In the rows, 128 means zero.
Known rows:
[178  71 143  89 113 148 171 123 131 106 102 137 179 162  92  71 147 166
 111 139 136 118  84 150 143 104 111]: steklu
[206 121  64 165 134  65  91 107  59 195 139  74 119 184 132  79 168  88
 191 127 236 108 117 147 104 133 172]: skubrum
[181  72 142  82 114 149 170 118 131 105 106 136 183 160  96  70 147 166
 106 140 137 120  82 147 141 104 110]: klegran
[107  92 165  86 122 167 136 129 172 115 122 123 128 177 136  80 139 125
 155 160 133 126 148 153 234 132 140]: gresta
[115 101 126 134 145 161 151 133  77  94  96 134 114 118  71 121  92 140
 117 118 145 145  94  68 120  88  94]: skudir
[149  95 176  95 124 142 176 125  90 137 107  84 163 159  93 100 136 159
 108 148 118 140  74 142 149 102 143]: vofa
[ 93 166 126 160 134 171 100 126 114 105 149 131  61 132 116 110 114  99
 178 132 174 158 147  97 177 146 126]: zoken
[155  73 174  81 129 145 177 103 104 125 116 119 159 170  88 114 149 157
 107 137 134 122  77 140 162 104 140]: floklen
[101 162 146 119 136 161 101 119 133 120 135 109  79 129 140 113 120 123
 135 164 142 161 145 132 171 138 125]: deko
[ 92 149 154 131 125 186 127 136 136 106 139 124  93 133 124 110 117 108
 171 139 138 152 137 102 197 140 125]: mafum
[124 173  92 144 131 156  74 127 144 100 127 136  79 117 137  73 114 128
 139 162 169 165 157 137 137 139  93]: skonavan
[160 113 106 140 120 159 146 139  96  93 108 139 140 126  76  80 113 145
 134 118 156 141  85  95 104 107  93]: kobis
[183  86 125  95 113 154 167 111 148 136 109 129 184 143 135  79 154 141
 100 133 123  88 110 145 155 106  99]: gredal
[110 149 119 136 118 196 112 154 173  77 116 157  83 103 128 101 102 122
 158 142 129 156 147  99 141 135  75]: grefes
[164  60 168 109 114 148 189 160 124 130  81 110 139 160  79 114 129 142
 164 134 111 127  74 119 125 100 142]: notran
[151 108 165 114 122 147 173 122 106 161 105  76 163 146 130 109 147 132
 108 139 105 110 104 145 165 106 131]: mefol
[136 147 117 178 154 131 128 109  70 140 104 112  82 124 105 137 131 124
 107 122 157 121 136 131 112 113 111]: grastik
[150 110 143  71 104 172 129 127 201 111 130 140 145 151 155  67 142 137
 144 168 127 133 133 151 189 139 114]: peflek

Facts:
[plegugras, skekur, nebiflik, pesum, deklim] Ω bruklun
[klusak, rimivil, duson] Ω gredal
[grera, remos, zukliral, mison, kulus, flesi, vifu, notran, ladosal, kloskem, kludur] Ω grubek
[peflek, mobro, groklim, fiklar, grosa, greklu, tegun, mefol] Ω brutan
[maplum, klire, fiku, greskol] Ω steklu
[lestim, maber, vofa, skude, vubim, skonavan, skubrum, bavas, skinos, nebrugre, gugriflu] Ω drodre
[droner, miflaster, grimer, bepluk, fegrok, zoken] Ω mibrol
[kudra, flokem, klepon, stubrir, skubre, zikle, boro] Ω mase
[stubogu, plogir, stodri, mibrol, lufum, gosamer, duplobrok, kigu] Ω gresta
[tratre, pladok, grodro, ploduk, lorupin] Ω stubogu
[kligo, zakur, rupokle, foplukol] Ω dreflezi
[neme, liskeklon, zurek, lotaron, dritre] Ω plapaski
[relaflol, droso, zuski] Ω bostek
[zustade, flostil, drumak] Ω skeskimak
[kisor, dipir, bruklun, vuplos] Ω biser
[flitror, ziva, posu, plapaski, depla] Ω skeno
[dilebrul, gano, flutradu, plada, kinas, dristok] Ω duplobrok
[nidol, nugozor, drakibra] Ω skinos
[gatres, vanam, vapak, bivak, drizafir, gimiris, kluflin] Ω subis
[bazo, muka, deko, dretrur, trozan] Ω floklen
[kisa, stoklovi] Ω plade
[turum, brokek, zaplabran, stekles, kobis, nonok, tenal, vostun] Ω zustade
[dregral, skuflisak] Ω troplarin
[dagel, mase, bostek, porik, stakladro, klegran] Ω kefor
[skudir] Ω nebrugre
[brurik, brefes, seskovu, piflim] Ω tegun
[brimun, zikem, tregosin, zumebel, guros, zabrur] Ω tate
[gredal, gramak, tate, sovustok] Ω rupokle
[duzetru, brifil] Ω greskol
[gopos, kisku] Ω flogi
[subrol, plade, kidor, vestar, taki, femel] Ω bosa
[gramu, kova, brazak, plumozo, rupum] Ω peflek
[sesti] Ω dagel
[grutros, koflum, neskel, skidel] Ω lufum
[rizas, gikir, femos, grubek, fugol, fakas] Ω truplol
[drurun, sagros, brubrozak, felas] Ω klegran
[dremos, lekabrek] Ω kligo
[gretrul, baflur, stidro] Ω bopler
[nese] Ω kluflin
[sebi, braklamum, leplem, sasu] Ω skuflisak
[bopler] Ω brakle
[skefu, bitre, mafum, pedul] Ω kigu
[truplol, grefes, grastik, plobrebem] Ω bokler
[mudri, mesten, braski, leplar, laplinus, romes] Ω kidor
{plegugras, klusak, maplum, lestim, maber, kudra, tratre, relaflol, flitror, flokem, mobro, bazo, zurek, turum, dregral, vofa, remos, zukliral, ziva, brimun, flostil, gopos, posu, subrol, klepon, groklim, tregosin, grimer, droso, brefes, koflum, zakur, pladok, grodro, ploduk, vestar, vubim, flesi, skubre, grosa, zumebel, nese, dipir, muka, zikle, mudri, bitre, deko, depla, kisku, zuski, drakibra, skonavan, kinas, trozan, gimiris, greklu, taki, gosamer, seskovu, nebiflik, fugol, guros, laplinus, bavas, grastik, pesum, duson, boro, femel, zabrur, rupum, deklim, sasu, vuplos, mefol, gugriflu} ζ 906
{grera, neme, liskeklon, dilebrul, gano, rimivil, mison, skudir, brurik, kulus, skude, gramu, stodri, grutros, kova, flutradu, dremos, gretrul, stubrir, vifu, lorupin, kobis, plada, brazak, skefu, grefes, braklamum, vostun, leplem, mafum, skekur, lekabrek, dristok, piflim, plumozo, pedul, felas, notran, bepluk, baflur, ladosal, kloskem, zoken, kludur, stidro, plobrebem} ζ 355
{droner, plogir, kisor, nidol, nugozor, kisa, klire, miflaster, vanam, brokek, duzetru, stoklovi, fiklar, zikem, sesti, zaplabran, stekles, rizas, gikir, drurun, vapak, neskel, sebi, nonok, gramak, sagros, fiku, mesten, braski, lotaron, tenal, foplukol, leplar, porik, skubrum, bivak, femos, drizafir, brubrozak, skidel, brifil, fakas, stakladro, romes, dritre, fegrok, sovustok} ζ 777
θ a <- plegugras, klusak, maplum, lestim, stubogu, plogir, tratre, neme, relaflol, kisor, flokem, mobro, nugozor, zurek, rimivil, vofa, mison, brurik, ziva, vanam, gopos, subrol, plade, gramu, tregosin, sesti, grutros, stekles, brefes, flutradu, koflum, gikir, zakur, pladok, biser, skeskimak, vestar, flesi, bostek, neskel, grosa, zumebel, floklen, lorupin, nonok, plada, dipir, brazak, zikle, bokler, skeno, mibrol, bosa, deko, braklamum, depla, lotaron, tenal, foplukol, mafum, greskol, zuski, lufum, lekabrek, kinas, gimiris, brubrozak, kluflin, taki, skidel, seskovu, piflim, nebiflik, pedul, bavas, grastik, skinos, kigu, pesum, zabrur, brutan, fegrok, zoken, kludur, mefol, gugriflu
θ b <- grera, peflek, steklu, droner, maber, dreflezi, kudra, kligo, brakle, zustade, liskeklon, nidol, gatres, bazo, kisa, dregral, dagel, brimun, gredal, flostil, kulus, stoklovi, groklim, stodri, grimer, zaplabran, droso, kova, drurun, dremos, ploduk, vubim, stubrir, nese, sebi, kobis, gramak, plapaski, rupokle, fiku, skefu, grefes, troplarin, drumak, flogi, vostun, leplar, porik, skonavan, bivak, dristok, skuflisak, femos, greklu, fakas, tegun, laplinus, boro, romes, femel, bruklun, sasu, klegran, stidro, nebrugre
θ c <- drodre, flitror, dilebrul, gano, subis, gresta, turum, klire, remos, zukliral, skudir, miflaster, mase, brokek, duzetru, posu, klepon, skude, fiklar, zikem, kidor, rizas, grodro, gretrul, vapak, skubre, vifu, sagros, muka, bopler, truplol, mudri, mesten, braski, bitre, kefor, kisku, leplem, dretrur, tate, drakibra, skekur, skubrum, trozan, drizafir, grubek, gosamer, brifil, fugol, stakladro, plumozo, duplobrok, guros, duson, felas, rupum, notran, bepluk, deklim, baflur, ladosal, dritre, kloskem, plobrebem, sovustok, vuplos
π 667 <- plegugras, maber, zurek, zikem, kobis, deko, leplar, skidel, seskovu, rupum, kloskem
π 227 <- klusak, relaflol, nidol, zaplabran, drurun, zumebel, zikle, fiku, kinas, femos, nebiflik, pedul, baflur, dritre
π 586 <- maplum, liskeklon, dilebrul, kisa, skudir, miflaster, brokek, gramu, tregosin, rizas, neskel, grefes, skekur, brifil, felas
π 36 <- droner, bazo, ziva, skude, grutros, brefes, pladok, stubrir, dipir, vostun, zuski, bivak, femel, plobrebem
π 465 <- kudra, kulus, stoklovi, sesti, koflum, dremos, ploduk, vestar, leplem, mafum, drakibra, drizafir, greklu, fugol, stakladro, plumozo, laplinus, sovustok, vuplos
π 960 <- plogir, brimun, posu, fiklar, droso, gretrul, nese, gramak, skubrum, sasu, kludur
π 156 <- kisor, vanam, grimer, stekles, plada, muka, mesten, bitre, stidro
π 23 <- gano, flostil, subrol, zakur, vapak, sebi, lorupin, nonok, braski, lotaron, porik, skonavan, grastik, pesum, zoken
π 642 <- brurik, kova, gikir, grodro, vifu, kisku, bavas, bepluk
π 408 <- groklim, brazak, sagros, lekabrek, dristok, guros, duson, romes, deklim, fegrok, gugriflu

Rows:
No name comes twice in this set of rows, the named rows included.
[162  95 126 121  77 159 183 162 146 137  81 137 145 156 103  96 164 160
 180 128  88 109  71 134 124  85 106]  grera

The same objects again, as new rows of numbers:
Known rows:
[122 102 112  83 146 111 156 126 143 131 130 129  88 104 140 106  99 143
 155 134 107 134 141 137 119  95 153 130 159  89  90 115 141 128 145 133
  78 193  99]: depla
[147 121 108  86 140 111 155 147 145 108 114 105  82 101 112  79 121 134
 151 146 113 139 142 115 109 109 147 133 162 111  79  82 135 126 148 103
  64 214  91]: floklen
[146 122 107  86 143 111 155 149 144 107 114 105  82 100 115  78 122 133
 151 147 113 140 144 116 112 107 151 134 164 109  78  79 136 126 152 103
  64 214  88]: brutan
[124 101 131  78 144 102 157 140 151 124 127 124  89 111 144  90  88 133
 150 134 108 146 144 118 113 123 122 111 126 100  93 115 144 123 143 143
  74 165  84]: mafum
[122  95 120  86 148 112 157 130 130 136 125 132  89 110 141  95 104 146
 142 130 102 151 149 126 104 113 136 124 156  95  94  99 134 120 167 139
  81 183  77]: rimivil
[122 115 128  76 142  94 171 152 159 104 138 119  99 116 166 107 104 128
 179 132  94 147 145 114  98 121 148 121 127  98 102 133 142 128 143 128
  70 168  70]: kisor
[124  98 118  75 147  91 142 138 139 121 133 131  78 124 167  88 102 143
 136 139  97 142 157 136 109 131 132 139 124  99  87 106 155 140 146 133
  60 155  58]: kova
[123 101 131  75 142  96 134 134 148 128 126 130  80 123 151  83  85 140
 137 132 108 136 142 124 109 134 126 132 118 102  84 111 155 134 134 140
  62 149  69]: dristok
[145 127 107  82 136 105 148 141 140 105 111 101  87 104 120  88 118 138
 143 144 114 129 142 120 112 115 151 146 160 116  70  71 137 124 144 101
  60 203  78]: skuflisak
[121 137 115  79 121  97 199 119 142 109 122 102 127  94 152 160  98 151
 177 118  93 128 143 127  87 110 137 119 158 104  89  98 113  92 142 128
 103 191  81]: femos
[118 105  92  88 132  90 200 122 125 135 140  95 112  91 159 138 132 169
 135 124  98 123 178 151 109 132 108 133 154 101  93  86 126 110 153 128
  85 225  75]: grefes
[120 136 152  72 128 117 121 113 167 116  90 135 107 111 115 115  27 123
 168 114 118 149  90  95  99  90 171 110 160  94  66  90 123  99 134 151
  97 126  81]: droner
[146 128 107  83 137 105 148 141 141 106 111 101  87 103 119  89 118 139
 143 144 115 129 140 120 111 117 152 145 158 116  69  71 137 123 143 100
  60 204  78]: brakle
[123 127  99  85 139 101 149 151  99 133 129  74 117 124 180 109  87 139
 128 119 140 144 142 140  84 103 141 115 117 108  83  84 133 159 135 131
  86  97  67]: plumozo
[159 157  73  97 119 110 154 142  96 115 111  62  96 119 134  99 117 158
 139 129 134 122 132 138  42  93 133 139 142 129  71  64 125 157 117  93
  83 142  99]: truplol
[125 120 101  77 148  90 159 174 100 114 158  71 113 138 215 108 116 130
 150 133 134 119 152 147  93 115 153 132  78 121  99 135 162 182 111 111
  56  94  70]: rupum
[122 125  86  91 135 110 146 134  99 147 130  71 120 115 166 121  92 151
 131 114 146 123 131 150  91  82 163 132 142  98  80  89 132 163 126 124
  84 128  88]: flitror
[147 145  81  95 131 110 144 157 102 125 114  47 114 111 137  94 115 141
 125 127 154 128 132 128  82  97 158 136 144 119  69  56 125 160 129  94
  71 151  80]: subis

Rows:
No name comes twice in this set of rows, the named rows included.
[124 100 128  66 152  79 165 163 139  98 150 123  85 130 197  92 118 129
 152 149  90 136 171 132 114 151 123 132  87 117 100 133 167 142 138 125
  50 139  51]  kobis
[154 128 104  88 135 110 160 140 143 102 112 113  72 104 111  80 122 144
 158 148 103 134 141 119  88 107 135 136 160 115  80  86 135 124 142 103
  70 208 100]  bokler
[123 116 100  90 137  96 136 152 108 148 135  71 107 129 171  89  95 146
 116 115 146 133 142 138  80 119 127 127 101 106  88  97 146 174 118 132
  68 107  69]  bepluk
[123 139 144  70 131 117 124 114 159 108  90 140 104 113 126 118  32 122
 171 119 109 158  97 103  96  81 180 113 168  91  64  85 121 100 145 147
 100 122  75]  bivak
[126  94 119  79 151  97 150 145 145 122 136 134  71 121 160  77 104 138
 145 141  96 153 159 131 107 125 127 128 127  95  96 117 153 142 151 136
  64 164  71]  brurik
[119 139  65 102 117  92 198 135 100 147 143  39 142 104 176 151 134 175
 142  99 127 119 157 153  55 107 130 135 144 101  97  86 111 150 128 114
  93 180  76]  rizas
[113 101  95  86 135  90 198 126 126 138 141  92 119  89 161 136 133 164
 131 125 101 126 178 148 122 132 115 132 156  98  93  84 126 110 158 129
  81 228  68]  liskeklon
[123 106 131  81 141  97 138 143 169 124 130 127  80 123 143  81  93 135
 165 125 103 145 132 110  92 122 144 133 127  90  98 133 151 142 130 135
  60 168  74]  fegrok
[131 135  94  85 132 108 151 138  97 127 131  84 110 128 177 121  89 147
 147 122 134 121 130 150  68  86 150 126 119 113  85 107 138 162 113 123
  86 100  96]  fugol
[123 129 101  81 140 102 161 154  99 124 140  68 126 122 191 125  97 133
 148 124 142 121 138 143  93  95 158 120 108 115  89 111 142 162 118 119
  77 105  82]  muka
[125 147 119  79 134 125 122 128 105 130  92  95 124 117 146 116  26 123
 134 112 152 160 102 120  83  66 165  91 149 103  59  57 113 131 139 148
 116  60  82]  skude
[123 116 119  77 142  95 156 146 166 108 130 122  90 113 156 101  93 130
 171 131  96 155 143 119 101 110 152 123 140  86  93 121 140 132 142 131
  73 171  73]  sesti
[112 106 101  95 129  92 200 133 154 143 145  83 121  88 142 132 135 161
 157 112 105 126 161 126 106 128 124 130 157  87 106 111 123 117 145 127
  77 252  81]  neskel

The same objects again, as new rows of numbers:
Known rows:
[113 152 129 133 134 137 154 111 115 123 167 153  75  95 109 137 116 142
 103 138 124 118 144 102 108 161 147]: grefes
[105 173 109 133 155 174 148 110 114 121 109 165  75 125  94 122 115 117
 104 101 118 119 105 217 113 115 127]: relaflol
[106 181 105 135 167 163 142 109 116 124 109 168  79 147  99 140 113 114
 107 103 121 116 118 183 114 118 146]: pesum
[107 146 102 149 137 133 131 128 120 122 121 132 110 103 104 134 115 114
 106 109 119 120 115 116 112 128 128]: grosa
[108 147 102 150 137 133 131 129 120 122 120 134 110 103 103 134 115 115
 106 108 120 121 115 115 113 128 127]: mobro
[112 138 102 134 125 138 132 114 124 122 128 120  97 111 104 140 115 115
 106 106 120 126 106 106 112 138 127]: skinos
[112 120 135 133 114 130 131 109 133 122 113 126  92 132 104 123 115 115
 106 109 121 129 116 127 114 121 143]: stodri
[117 122 178 161 116 127 149 156 110 159 117 102  83 118 116 128 113 114
 108 153 164 128 103 111 188 113 135]: remos
[110 142 102 134 118 149 130 122 116 121 133 124  84 109 104 144 115 117
 108 107 118 132 106 114 112 123 125]: bostek
[130 123 114 135 114 129 133 110 117 125 142 140  84 127 106 121 114 123
 105 107 121 119 126 111 113 119 142]: dremos
[108 114 119 135 116 127 130 117 152 118 150 101 142 104 107 123 116 112
 104 110 118 138 103 106 113 154 127]: skidel
[107 153 102 160 127 152 130 141 115 122 129 141  87 101 106 142 115 118
 110 112 116 131 105 136 113 118 125]: flokem
[107 158 103 133 147 142 160 110 126 123 152 155  78  90 105 154 118 140
 101 126 120 118 153 101 106 183 134]: gramu
[107 140 109 132 155 128 130 110 114 125 170 149  77 104 107 138 116 150
 101 131 130 117 128 101 110 186 155]: kisa
[105 125 131 135 116 130 130 117 125 120 136 118 111 133 103 122 116 113
 106 111 120 135 109 132 119 125 145]: ploduk
[107 153 103 148 126 170 159 105 116 124 142 163  77 156  94 117 110 119
 103  98 120 117 121 219 116 116 142]: zumebel
[135 118 127 134 128 128 130 112 114 123 148 113  81 119 102 124 112 114
 108 107 133 118 104 109 114 125 139]: fakas
[106 159 107 134 175 154 135 109 117 129 135 163  77 134 104 174 114 118
 105 109 121 117 117 105 110 180 156]: stekles

Rows:
No name comes twice in this set of rows, the named rows included.
[105 169 102 145 165 146 143 121 115 123 172 153  79  92 106 143 115 129
 104 151 119 118 139 103 108 174 130]  maplum
[118 131 102 195 115 146 134 109 121 125 179 138 119 133 104 120 111 117
 106 106 118 119 114 137 113 119 129]  zabrur
[108 118 160 194 112 126 126 200 113 210 109 105 165 154 229 195 116 117
 149 201 121 152 100 102 206 118 134]  sagros

The same objects again, as new rows of numbers:
Known rows:
[ 96 109 140 130 117  99 124 123 129 117 122 162 119 115 150 154 152  87
  94 164 113 136 136 138 165 137 181 149 136 176]: gugriflu
[136 128 114 166 120 113  88  60 195  90 115 152  75 112 169 129  90 136
 124  79 140 220 184  41 112 123 200 147 134 119]: kludur
[139 114 161 155 117 125 143  90 135 117 111 149 116  84 120 149 144  99
 140 154 131 125 108 127 103  97 134 110 155 116]: bopler
[143 129  91 182  92 166 135  65 119 162  62 103 119  90 140 148 151 138
 121 106 139 133 127 102 187  97 143 139 165 147]: pedul
[118  90 165 120 112  89 135 131 121 114 154 142 147 128 102 102 124 119
 115 147 133 126 123 140  99 107 143 105 144 167]: romes
[143 107 119 172 104 142 113 105 111 146  36 126 133 117 126 161 121 107
 106 134 156 144 116 134 179 116 131 114 181 179]: lotaron
[ 78 135 137 162 111 131 111 100 157  80 113 170  80 129 190 134  89 124
  91 117 110 155 166  66 135 123 201 136 125 122]: seskovu
[161  99 146 118 150  93 126  78 117 142 134 158 105 107 147 118 139  92
 162 120 145 185 125 124 137 114 166 110 142 129]: zukliral
[ 89 115 136 115 108 127 115  89 135 119 117 112 140  97 139 128 151  95
  81 149 136 125 144 138 135 127 156 159 139 212]: fegrok
[116 117 126 152 114 122 127 114 119 129  92 156 110 116 156 156 139  97
 105 145 123 135 134 128 178 125 171 135 144 153]: lestim
[101 103 166 141 103  80 124 115 163  91 185 157 131 127 111 105 121 159
 118 124 101 155 131  66  84 104 170 119 134 143]: liskeklon
[164  92 132 134 134  80 128  64 142 142 150 142 123  99 116 121 145 113
 163 117 151 196 124 115 121 116 158 123 157 130]: ladosal
[146  98 138 128 118 103 174 134  83 157 143 148 130 119 120 111 155 107
 142 143 127  96 118 175 153 100 149 101 135 117]: laplinus
[148 124 119 162 113 138 114 114  94 157  55 156 118 124 145 186 143 103
 109 138 127 149 108 107 201 116 125 126 156 156]: zakur
[167 102 151 157 114 127 135 132  84 159  87 152 123 126 123 131 136 135
 150 120 119 135  88 104 167  83 133  76 159 145]: skonavan
[169 107 130 171 105 147 144 109  90 153  76 123 127 127 113 108  99 140
 144 103 158 123 114 128 139  79 118  72 165 116]: nidol
[ 74 142 133 147 105 158 101  63 162  81 111 118  99 113 179 108  89 132
  80 103 135 147 174  65 104 112 173 146 127 157]: skidel
[ 78 105 173 129 120 100 115  83 148  82 161 149 129 126 135 105  96 123
 105 137 132 158 128  90  78 115 156 113 147 151]: brifil

Rows:
No name comes twice in this set of rows, the named rows included.
[142 136 104 165 108 179 132  77  93 163  47 119 101  97 172 146 147 118
 123 109 131 122 128 109 201  96 149 127 150 149]  kinas
[143  92 140 135 116  99 176 143  84 154 139 153 130 121 117 111 150 108
 142 147 127  95 117 180 157 102 156  94 141 116]  kudra
[147  92 134 132 111 107 166 122  92 150 134 125 147 119  97 100 136 108
 131 142 156  96 127 190 126 100 129  98 148 131]  stoklovi
[119  96 169 117 119  85 141 140 113 123 164 164 130 126 124 112 144 118
 125 147 105 126 115 123 127 106 163 108 130 155]  groklim
[ 80 125 163 151 121 122 129  80 142  83 152 172  90 133 177 104  84 140
 121 113 111 159 137  54 105 104 183 100 132  96]  rupum
[120 121 109 125 114 141 154  92  94 159 106 121 120  90 156 138 182  84
 109 148 131  97 139 172 189 119 161 154 131 162]  koflum
[ 93 127 147 179 106 125 122  57 167  84 149 152 100 123 152 109  81 171
 127  95 120 177 134  23  89  95 169 108 149  89]  gretrul
[ 90 133 160 163 121 136 121  72 142  85 134 171  83 133 184 107  74 151
 127  97 112 168 133  30 106  95 174  95 136  89]  posu
[144  96 146 164 113 133 130  87  96 149  72 129 143 120 114 132 113 121
 136 130 157 148  86 124 151  98 113  79 188 151]  braski
[161 110 119 127 140 101 108  96 131 139  97 156  95 104 160 147 144  78
 132 125 144 183 155 135 168 134 184 144 136 158]  flesi
[170  93 146 122 129  98 123 108 121 136 128 135 127 119 112  97 115 114
 146 113 158 159 136 136 104 102 141  98 144 147]  fakas
[143 110 137 112 117 128 170 108  78 165 149 123 131 101 131  96 176 115
 142 129 121  87 119 158 151  87 143 116 124 141]  ploduk
[110 127 126 135 112 146 125  90 114 138  97 130 112  98 167 140 158 106
 104 131 117 125 133 114 175 113 166 148 135 176]  tratre
[131 113 123 120 120 110 161  85  80 156 150 139 153 128 107 140 136  92
 114 159 165 117 115 172 123 114  84 123 143 106]  sovustok
[155 105 118 135 105  90 171 115  99 161 168 141 152 118  85 130 163 125
 133 143 133 110 118 154 129 100 115 125 135 108]  dremos

